[-0.74  0.45 -0.21 -1.51 -0.26  0.33 -0.43  0.30  0.04 -0.25 -0.75 -0.21
  0.01  0.28 -0.80 -0.04  1.14 -0.61 -0.85 -0.36  0.14 -0.28 -0.93 -0.43
 -0.33  0.87 -0.57 -0.09  5.37 -1.89  0.75 -0.58  1.22  1.25  0.31 -0.10
 -0.98 -0.88 -0.05 -0.86 -1.75] | (82)
[-1.70  1.28  0.34 -1.50 -0.46  1.12 -0.54  0.98  0.17  0.08 -0.43  0.75
 -0.62 -0.64 -0.04 -0.75  1.27 -1.58 -0.29 -0.07  0.52 -0.63 -0.28 -0.36
 -0.62  0.47  0.42  0.16  3.60 -4.59  0.74  0.07  2.00  3.18  0.10  0.77
 -2.29 -2.48  1.20 -0.49 -1.84] | (68)
[-3.16  0.64 -3.51 -2.31 -1.23  0.60  1.43 -0.46  1.03 -0.16 -0.93  1.13
  0.45  0.18  0.43 -1.21  1.92 -1.97 -2.06 -0.66 -2.15 -1.45  1.38 -0.86
 -2.99  0.56  0.15 -0.12  8.97 -1.65  1.17 -0.11  4.37 -0.28 -0.21 -0.71
 -2.09 -2.00  0.27 -1.16 -4.38] | (80)
[-0.67 -1.03  0.11 -0.91 -0.72  0.57  0.59 -0.24 -0.30  0.43 -0.22  0.56
 -1.14  0.14  0.65 -0.01 -0.25 -0.99  0.49  0.19 -1.00  0.03  0.37 -0.07
  0.15 -0.60  0.09 -0.36 -2.12  1.19 -0.54  1.94  1.40 -0.57 -0.01  0.44
 -0.38 -0.23  0.46 -0.02  0.06] | (70)
[ 0.45  0.60 -1.47  0.52  1.00 -0.62 -0.28  0.01 -0.37 -0.16 -0.51 -0.64
  0.73 -0.15  0.21 -0.48  0.47  0.81 -1.03  0.00 -0.19 -0.19 -0.06  0.02
 -0.74  0.36 -0.23 -0.05  5.30  0.50  0.63 -2.05 -0.99 -1.25  0.10 -1.28
  1.26  0.24 -0.34 -0.03 -0.54] | (64)
[-2.13 -0.27 -0.11 -2.24 -1.34  1.47  0.22  0.39  0.32 -0.06 -0.72  0.66
  0.04  0.04  0.17  0.05  0.86 -1.56 -0.87 -0.43 -0.12 -1.00 -0.39 -0.66
 -0.30 -0.34  0.18  0.14  2.97 -2.60  0.58  1.16  3.37  2.62 -0.18  1.16
 -4.09 -1.45  0.19 -0.72 -1.29] | (68)
[-1.70  0.57 -2.42 -0.94 -0.28 -0.04  0.54 -0.69  0.29 -0.34 -1.24  0.61
  0.21  0.07  0.08  0.18  1.07 -0.60 -1.03 -0.04 -1.54 -0.76  0.71 -0.07
 -1.30  0.44 -0.27 -0.77  6.06 -0.39  0.78 -0.77  1.52 -1.40  0.19 -0.89
 -0.52 -0.95  0.03 -0.63 -2.23] | (64)
[-1.03  1.05 -1.24 -0.32  0.17 -0.10  0.18 -0.37  0.36 -0.51 -0.05  0.08
  0.47 -0.49  0.24 -0.68  0.94 -0.51 -1.46 -0.58 -0.67 -0.48  0.42 -0.50
 -1.68  2.00 -0.27 -1.29  7.14 -0.84  1.14 -1.23  0.70 -0.67 -0.15 -1.18
  0.03 -0.76  0.31 -0.71 -2.33] | (64)
[-0.12 -1.23  0.91 -0.46 -0.69 -0.07  0.17 -0.15 -0.19  0.55  0.76  0.25
 -0.10  0.27 -0.05  0.16 -0.95 -0.24  1.23 -0.96 -0.09 -0.06  0.02 -0.51
  0.85 -1.16  0.33 -0.18 -4.75  1.74 -0.57  1.71  0.66 -1.77 -0.21  0.47
 -0.51  0.21 -0.19  0.12  0.97] | (72)
[-2.75  0.83 -3.26 -1.34 -1.11  0.21  0.98 -0.29  1.27 -0.15 -0.74  1.54
 -0.04  0.46  0.12 -0.47  1.48 -2.22 -1.30 -0.20 -2.41 -1.59  2.12 -0.41
 -1.81 -0.21  0.02 -0.64  6.96 -0.48  0.77  0.79  3.68 -0.20 -0.64 -0.16
 -2.23 -2.81  0.48 -0.27 -3.89] | (80)
[-0.94  0.29 -1.88 -1.02  0.24  0.22  0.30 -0.38  0.25 -0.15 -0.31  0.49
 -0.39 -0.02  0.39 -0.27  1.19 -0.52 -1.18  0.15 -0.36 -0.47  0.46 -0.25
 -0.82  0.36 -0.67 -0.23  5.96 -1.86  0.95 -0.70  1.62  0.01 -0.03 -0.49
 -0.17 -0.24  0.70 -0.38 -2.43] | (80)
[-0.69  0.56 -2.65 -0.34  0.18 -0.29  0.60 -0.85  0.36 -0.52 -0.40  0.42
  0.58  0.16  0.32 -0.29  0.28 -0.08 -0.88  0.05 -1.70 -0.74  1.23  0.15
 -1.17  0.74 -0.64 -0.33  4.93  1.17  0.37 -1.04 -0.12 -2.89 -0.56 -1.47
  0.52 -0.08 -0.12 -0.63 -1.48] | (75)
[-0.94  1.26 -2.29 -0.21 -0.32 -0.38 -0.02 -0.16  0.07 -0.64  0.08  0.38
  0.75 -0.05  0.13 -0.06  0.89 -0.10 -1.34  0.12 -1.44 -0.57  0.69 -0.53
 -1.18  1.28 -0.12 -0.21  8.10  0.06 -0.02 -0.89  0.67 -1.08 -0.11 -1.82
  0.11 -0.50 -0.06 -0.30 -2.07] | (64)
[ 0.15  0.92 -1.38  0.09  0.87 -0.63 -0.20 -1.27  0.39 -0.62 -0.39  0.75
  0.62  0.52  0.12 -0.24  0.67 -0.71 -0.72 -0.32  0.40 -0.42  0.04  0.00
 -0.72  0.42 -0.51 -0.12  4.07 -0.10  0.47 -0.95  0.51 -0.27  0.09 -1.13
  0.45 -0.22  0.33 -0.89 -0.76] | (80)
[-0.08  0.20 -0.86 -1.24 -0.63 -0.11 -0.29 -0.14 -0.37 -0.66 -0.40  0.10
  0.35  0.27 -0.10  1.52  1.23 -0.04 -1.56 -0.19  0.26 -0.44 -0.70 -0.58
 -1.10  0.99  0.03  0.34  6.74 -3.12  1.57 -1.13  2.09  1.70  0.74 -0.33
 -0.25 -1.04  0.11 -0.41 -1.54] | (82)
[ 0.93  1.23  0.16  0.48  0.80 -0.42 -0.62 -0.03  0.60 -0.56  0.70 -0.53
  0.24 -0.22 -0.07 -0.10  1.00  0.44 -0.39  0.15  1.51  0.30 -1.03 -0.10
 -0.92  1.44 -0.76  0.17  5.33 -2.39  0.73 -2.50 -1.00  1.45  0.64 -0.73
  0.78  0.51 -0.10 -0.36 -0.71] | (80)
[ 0.46  1.16 -1.87 -0.79  0.58 -0.34 -0.37 -0.48 -0.06 -1.20  0.16 -0.30
  0.47  0.16  0.17 -0.47  1.04  0.22 -1.60  0.44  0.20 -0.19 -0.29 -0.76
 -1.19  1.03 -1.59 -0.13  7.82 -1.30  2.12 -2.71  0.69  0.46  0.35 -1.93
  0.31 -0.03 -0.10 -0.37 -1.10] | (64)
[-1.56  0.31 -2.31 -1.02 -0.59  0.01  0.66 -1.13  0.25  0.52 -0.54  0.25
 -0.03  0.25 -0.18 -0.08  0.76 -0.60 -0.74  0.27 -1.14 -0.42  0.62 -0.66
 -0.77  0.23 -0.29 -0.20  5.14 -0.73  1.49 -0.62  1.59 -0.38 -0.12 -0.28
  0.01 -1.15  0.24 -0.52 -1.71] | (64)
[-1.38 -0.03 -0.02 -0.95 -0.41  0.42 -0.34  0.26  0.54  0.01  0.01  0.44
 -0.14  0.32  0.00  0.11  0.60 -0.91 -0.02  0.62 -0.14 -0.43 -0.26 -0.01
  0.05 -0.36  0.04  0.29  1.07 -1.24 -0.19  0.87  1.18  1.37 -0.23  0.67
 -0.78 -0.37  0.32 -0.31 -0.78] | (68)
[-1.06  0.39 -2.54 -0.27  0.12 -0.29  0.62 -1.74  0.27 -0.02 -0.27 -0.53
  0.23  0.21 -0.15  0.14  0.47  0.52 -0.51 -0.23 -1.46 -0.72  0.34 -0.26
 -0.46  0.54 -0.33 -0.10  4.28  1.21  0.47 -0.37 -0.18 -1.56  0.07 -0.90
  0.82 -0.05 -0.60 -0.56 -1.56] | (75)
[ 1.50  0.29  2.36 -0.83  0.71  0.17 -1.38  1.04 -0.40  0.13  0.24  0.75
 -0.10 -0.08 -0.24 -0.21  0.40  0.09  0.09  0.15  2.52  0.73 -1.98 -0.45
 -0.09  0.97  0.21  0.61  2.07 -4.23  0.84 -1.55 -0.76  3.79  1.24  0.57
 -0.20 -0.37  0.25  0.09  1.02] | (68)
[-1.57  0.72 -1.42 -0.96 -0.49  0.32  0.52 -0.19  0.24 -0.34 -0.19  0.32
 -0.21 -0.14 -0.25 -0.68  1.36 -1.53 -1.20  2.19 -0.63 -0.41  0.23 -0.17
 -0.60  0.21  0.20 -0.25  4.67 -1.00  0.83 -0.17  0.73  0.71  0.06  0.55
 -0.51 -1.06  0.49 -0.29 -2.12] | (64)
[-2.14  0.40 -0.67 -2.70 -1.31  0.74  0.09  0.62  0.23 -0.41 -0.51  1.05
 -0.21 -1.01  0.29 -0.25  1.34 -1.38 -1.13 -0.28 -0.34 -0.79  0.01 -0.31
 -0.84  0.25 -0.39  0.09  4.95 -2.90  1.03  0.28  3.08  2.65 -0.40  0.81
 -2.07 -1.79  0.32  0.22 -1.96] | (82)
[ 0.35  0.34 -1.85 -0.97 -0.19  0.05  0.04 -0.12 -0.13 -0.28 -0.69  0.10
  0.07  0.10  0.14 -0.17  1.07  0.24 -1.10  0.04  0.32 -0.49 -0.59 -0.85
 -1.06  0.62 -0.62 -0.22  6.79 -1.25  1.06 -1.23  0.62  0.00  0.36 -0.95
 -0.10 -0.41  4.58 -0.37 -1.39] | (80)
[-1.72 -0.52 -3.28 -2.75 -1.50  0.25  1.18 -0.52  0.10 -0.40 -1.24  0.94
 -0.02  0.85  0.46 -0.80  1.46 -1.01 -2.72 -0.38 -2.32 -1.12  0.92 -0.74
 -1.35 -0.11 -0.92 -0.25  8.40  0.54  0.50  1.16  4.53 -1.47 -0.28 -0.81
 -1.30 -1.16 -0.77 -1.06 -2.05] | (64)

[-0.34 -0.03 -0.40 -0.41 -0.44  0.02  1.81  0.69 -0.77 -0.78 -0.19 -0.21
 -0.29  0.10 -1.37  0.87 -0.08 -1.11  1.00 -1.98  0.02  0.63  1.33  0.09
 -0.18  1.78  0.71  1.97  0.33  5.45  0.38  2.53 -1.23  1.04  1.37 -1.23
  2.93  2.45 -1.95 -1.96  0.46] | (33)
[-1.38  0.69  0.36  1.17  2.53 -0.54 -1.80 -0.01  3.40 -1.11  0.53 -0.21
  0.06  0.14 -1.11 -1.60 -0.04 -2.84  2.03 -0.52 -0.09  0.09  0.14 -0.53
 -0.38  0.55  1.53  1.57  0.35  6.56  0.16 -1.42  0.84 -0.12  1.01 -0.56
 -1.94 -0.04  3.05  0.83  0.35] | (15)
[-0.68  0.58  1.42 -0.53  3.04 -1.58 -0.05 -1.24  5.39 -0.65  0.89  1.23
  2.29 -0.44  2.54  0.15  0.38 -0.07  0.31  1.54  4.10 -0.15 -2.00 -0.94
 -0.41  1.37  1.10 -0.24 -0.51  2.96  0.14 -3.48 -0.03 -0.74  1.06 -0.82
  0.47  0.99  3.96  1.12 -0.33] | (13)
[-1.24 -0.76  0.43  0.46 -1.43  0.83  0.08  0.09 -5.60 -0.92 -0.35  1.24
  0.05  0.33  0.25  2.22  0.11 -1.25 -1.37 -1.12  1.04  0.18  0.67  0.19
 -0.69  0.72  0.41  2.04 -0.69  1.17  0.05  1.59  0.24  0.57  1.78 -0.61
 -0.05  1.51 -6.06  0.22 -0.12] | (34)
[ 0.98 -1.01  0.40 -0.72  1.00 -0.05  0.08  0.64  4.35 -1.46 -0.75  0.63
  0.21 -0.02 -2.53  1.25  0.30 -1.35 -0.47  0.13  0.49  0.98  2.20 -0.25
  0.05  0.46  0.41  0.93 -0.86  3.16 -0.52  2.31 -1.42  0.10 -0.06  0.14
  1.99  1.28 -3.90 -0.61 -0.58] | (33)
[ 2.48  0.58 -2.04 -0.47  2.25  0.57  1.86  0.90  5.33 -1.05 -0.19  0.36
 -0.25  0.03 -2.23 -0.48  0.17 -1.47 -0.77 -0.42  2.40  1.74  1.29 -0.36
 -0.46 -0.48  0.18  1.09 -0.14  3.12  0.50  0.74 -3.76  0.16  1.00  0.88
 -0.71  0.65 -0.51 -0.51 -1.95] | (11)
[ 2.01  1.21 -0.31  0.74 -0.44 -0.96  0.25  0.08  7.58  2.96 -0.54 -1.32
  2.21  0.20  3.21  0.42  0.56 -1.50  0.61 -0.25  2.84  1.59 -0.06 -0.13
  0.39  1.83  0.27 -1.15  1.05 -3.43 -0.61 -1.70 -1.02  0.05  1.79  0.63
  4.24  1.79  0.25  0.85 -0.39] | (13)
[ 1.09  0.30  0.03  0.35  0.38 -0.40 -0.38 -0.55  1.43  0.69  1.04 -0.36
  0.37 -0.70 -1.01 -0.97 -0.12 -1.65  0.23  0.83  2.50  1.11  0.71 -0.86
 -1.00  1.58  0.38 -1.88  0.60  1.00 -0.23  1.00 -0.27  0.78 -0.33  1.46
  1.06  1.16  2.30 -0.45  0.75] | (35)
